Below are the code and all the weights of a small trained network. Each question names an input and a target symbol and asks about switching units off, where a switched-off unit gives its printed mean instead of its output.

import numpy as np


def w(rows, s, z=0):
    codes = np.array(rows[::2]) - 128.0
    scale = np.full(codes.shape[1], s)
    scale[-1] = z or s
    return codes * scale


def norm(h):
    return h / np.sqrt((h * h).mean(-1, keepdims=True) + 1e-5)


def softmax(a):
    e = np.exp(a - a.max(-1, keepdims=True))
    return e / e.sum(-1, keepdims=True)


def log_softmax(a):
    a = a - a.max(-1, keepdims=True)
    return a - np.log(np.exp(a).sum(-1, keepdims=True))


def net(x, mask):
    ids = ['αβγδεζηθλμξστφω'.index(c) for c in x.split()]
    T = len(ids)
    res = E[ids] + P[:T]
    u = 0
    for l in range(3):
        r = norm(res)
        for j in range(2):
            rows = slice(2 * j, 2 * j + 2)
            q, k, v = (r @ M[l][rows].T for M in (Q, K, V))
            z = softmax(np.where(np.tri(T) > 0, q @ k.T / 2**0.5, -1e9)) @ v
            o = O[l][rows]
            res = res + np.where(mask[u + j], z, o[:, -1]) @ o[:, :-1]
        u += 2
    return log_softmax(norm(res)[-1] @ U[:, :-1].T + U[:, -1])


Q, K, V, O = {}, {}, {}, {}
E = w([
[122,159,110,128,120,84],'α',
[125,115,158,112,146,136],'β',
[145,141,134,130,146,103],'γ',
[103,118,138,84,132,102],'δ',
[89,108,95,91,169,82],'ε',
[128,155,144,121,119,109],'ζ',
[119,118,116,112,131,113],'η',
[105,128,147,136,150,106],'θ',
[136,126,121,117,158,115],'λ',
[165,79,86,50,128,4],'μ',
[134,122,139,122,123,101],'ξ',
[155,143,115,94,123,105],'σ',
[142,147,142,104,147,104],'τ',
[108,153,104,101,140,125],'φ',
[112,142,140,115,156,130],'ω',
],0.0037)
P = w([
[120,123,127,133,121,133],'0',
[92,115,112,117,123,111],'1',
[203,219,200,71,211,9],'2',
[137,126,126,139,122,144],'3',
[95,117,113,119,121,113],'4',
[238,203,161,91,210,1],'5',
],0.0064)
Q[0] = w([
[3,54,161,38,97,36],'0.h0',
[235,215,49,206,86,198],'0.h0',
[127,62,110,228,211,209],'0.h1',
[43,135,65,147,106,4],'0.h1',
],0.0058)
K[0] = w([
[41,71,131,61,157,14],'0.h0',
[216,143,117,184,34,238],'0.h0',
[162,48,151,212,151,240],'0.h1',
[2,65,81,110,102,62],'0.h1',
],0.0056)
V[0] = w([
[197,77,253,119,166,77],'0.h0',
[122,163,168,83,195,136],'0.h0',
[130,71,106,170,177,174],'0.h1',
[193,124,150,52,157,94],'0.h1',
],0.0022)
O[0] = w([
[202,131,7,76,70,123,127],'0.h0',
[157,98,95,95,85,26,202],'0.h0',
[154,158,151,154,98,59,2],'0.h1',
[52,68,118,37,96,114,218],'0.h1',
],0.002,0.0009)
Q[1] = w([
[185,188,164,174,6,156],'1.h0',
[143,150,88,47,176,105],'1.h0',
[2,74,52,38,109,45],'1.h1',
[27,116,205,149,203,101],'1.h1',
],0.0063)
K[1] = w([
[224,176,81,218,46,216],'1.h0',
[120,189,100,33,91,97],'1.h0',
[7,100,56,35,82,15],'1.h1',
[2,128,189,162,170,48],'1.h1',
],0.0057)
V[1] = w([
[153,161,143,222,48,176],'1.h0',
[101,62,79,156,199,170],'1.h0',
[190,105,164,91,125,115],'1.h1',
[137,250,227,121,204,82],'1.h1',
],0.0024)
O[1] = w([
[61,60,104,88,75,145,3],'1.h0',
[196,138,89,160,64,190,127],'1.h0',
[27,155,170,176,120,107,121],'1.h1',
[69,131,115,41,167,5,134],'1.h1',
],0.0025,0.003)
Q[2] = w([
[133,113,109,8,204,69],'2.h0',
[208,234,100,202,200,177],'2.h0',
[47,41,131,150,179,224],'2.h1',
[231,159,42,100,2,187],'2.h1',
],0.006)
K[2] = w([
[48,163,64,26,213,3],'2.h0',
[243,210,150,148,225,177],'2.h0',
[36,75,85,177,207,237],'2.h1',
[233,93,70,86,20,194],'2.h1',
],0.006)
V[2] = w([
[94,139,106,138,121,8],'2.h0',
[168,110,172,252,31,171],'2.h0',
[64,91,199,91,181,152],'2.h1',
[162,25,198,166,149,137],'2.h1',
],0.0017)
O[2] = w([
[224,130,220,176,41,177,210],'2.h0',
[73,155,136,128,143,6,5],'2.h0',
[215,117,178,163,149,134,142],'2.h1',
[164,60,129,35,198,81,99],'2.h1',
],0.0017,0.0027)
U = w([
[33,247,210,168,7,127,151],'α',
[18,55,240,248,207,48,78],'β',
[69,216,11,221,32,11,100],'γ',
[219,11,245,71,152,243,95],'δ',
[235,67,15,187,248,202,105],'ε',
[15,46,222,8,65,150,171],'ζ',
[29,43,12,91,239,83,136],'η',
[206,26,238,251,6,71,103],'θ',
[232,196,147,243,184,28,110],'λ',
[216,13,54,56,61,12,125],'μ',
[104,42,47,209,57,211,253],'ξ',
[40,249,16,70,161,211,160],'σ',
[240,183,20,17,2,210,73],'τ',
[42,233,205,150,241,248,103],'φ',
[181,225,225,9,203,30,104],'ω',
],0.0074,0.0044)

Each question gives the input, a string of symbols that net reads in full, and the target symbol t.
The units are the heads (2 rows each of Q, K, V and O). Each row of codes is followed by its name. A weight is (code - 128) times the scale printed after its matrix; where a second scale follows, it is the last column's (O and U).
mask holds one flag per head, layer by layer. A switched-off head (its flag False) gives its mean, the last column of its rows in O, instead of its output. The means were averaged over made-up inputs and are rounded, as every weight is.
A unit's drop is (log p(t) with every unit on - log p(t) with that unit switched off) / (log p(t) with every unit on - log p(t) with every unit switched off).
The circuit of an input: a set's keep is (log p(t) with only the set's units on - log p(t) with every unit switched off) / (log p(t) with every unit on - log p(t) with every unit switched off). Starting from all 6 units, units are removed one at a time, each time the one whose removal leaves the highest keep (on an exact tie, the one counted first), for as long as the keep stays at least 0.8.
circuit, biggest first: the units of the circuit, biggest drop first
unit that matters most: the unit with the biggest drop
which heads matter: for each layer, one digit per head in row order, 1 if its drop is at least 0.15 and else 0, layers parted by /
drop when u is switched off: that unit's drop, to one decimal
input η φ τ ω σ, target τ: circuit, biggest first : (1.h1)
input δ ω τ α ω, target φ: circuit, biggest first : (0.h0, 1.h0, 1.h1, 2.h1)
input β δ ξ θ λ, target ε: circuit, biggest first : (1.h1, 1.h0)
input θ μ τ ω, target ω: circuit, biggest first : (0.h1, 1.h1)
input λ α δ α β, target δ: which heads matter : 00 / 01 / 00
input ζ μ ε α, target α: circuit, biggest first : (0.h0, 1.h0)
input γ θ ξ τ σ, target τ: circuit, biggest first : (1.h1, 2.h0)
input φ τ ε β, target β: circuit, biggest first : (1.h1, 2.h0, 0.h1, 1.h0)
input α τ τ α ξ, target θ: which heads matter : 00 / 01 / 10
input γ σ τ η, target η: circuit, biggest first : (2.h0, 0.h0, 1.h0, 2.h1)
input ζ δ ξ ζ ξ, target θ: which heads matter : 00 / 01 / 00
input β ε ε γ, target γ: circuit, biggest first : (0.h0, 1.h1, 2.h0, 1.h0)
input ε δ φ α, target α: circuit, biggest first : (1.h0, 0.h0, 2.h0)
input α τ ζ ω, target ω: unit that matters most : 1.h1
input φ η τ ε η, target ξ: which heads matter : 10 / 01 / 00
input φ ε λ γ η, target ξ: which heads matter : 00 / 01 / 00
input η τ ξ β, target β: drop when 0.h0 is switched off : 0.0
input μ δ ξ τ, target τ: drop when 0.h0 is switched off : 1.8
input φ φ φ φ, target φ: drop when 0.h0 is switched off : 1.3
input φ θ β δ ω, target φ: unit that matters most : 0.h0
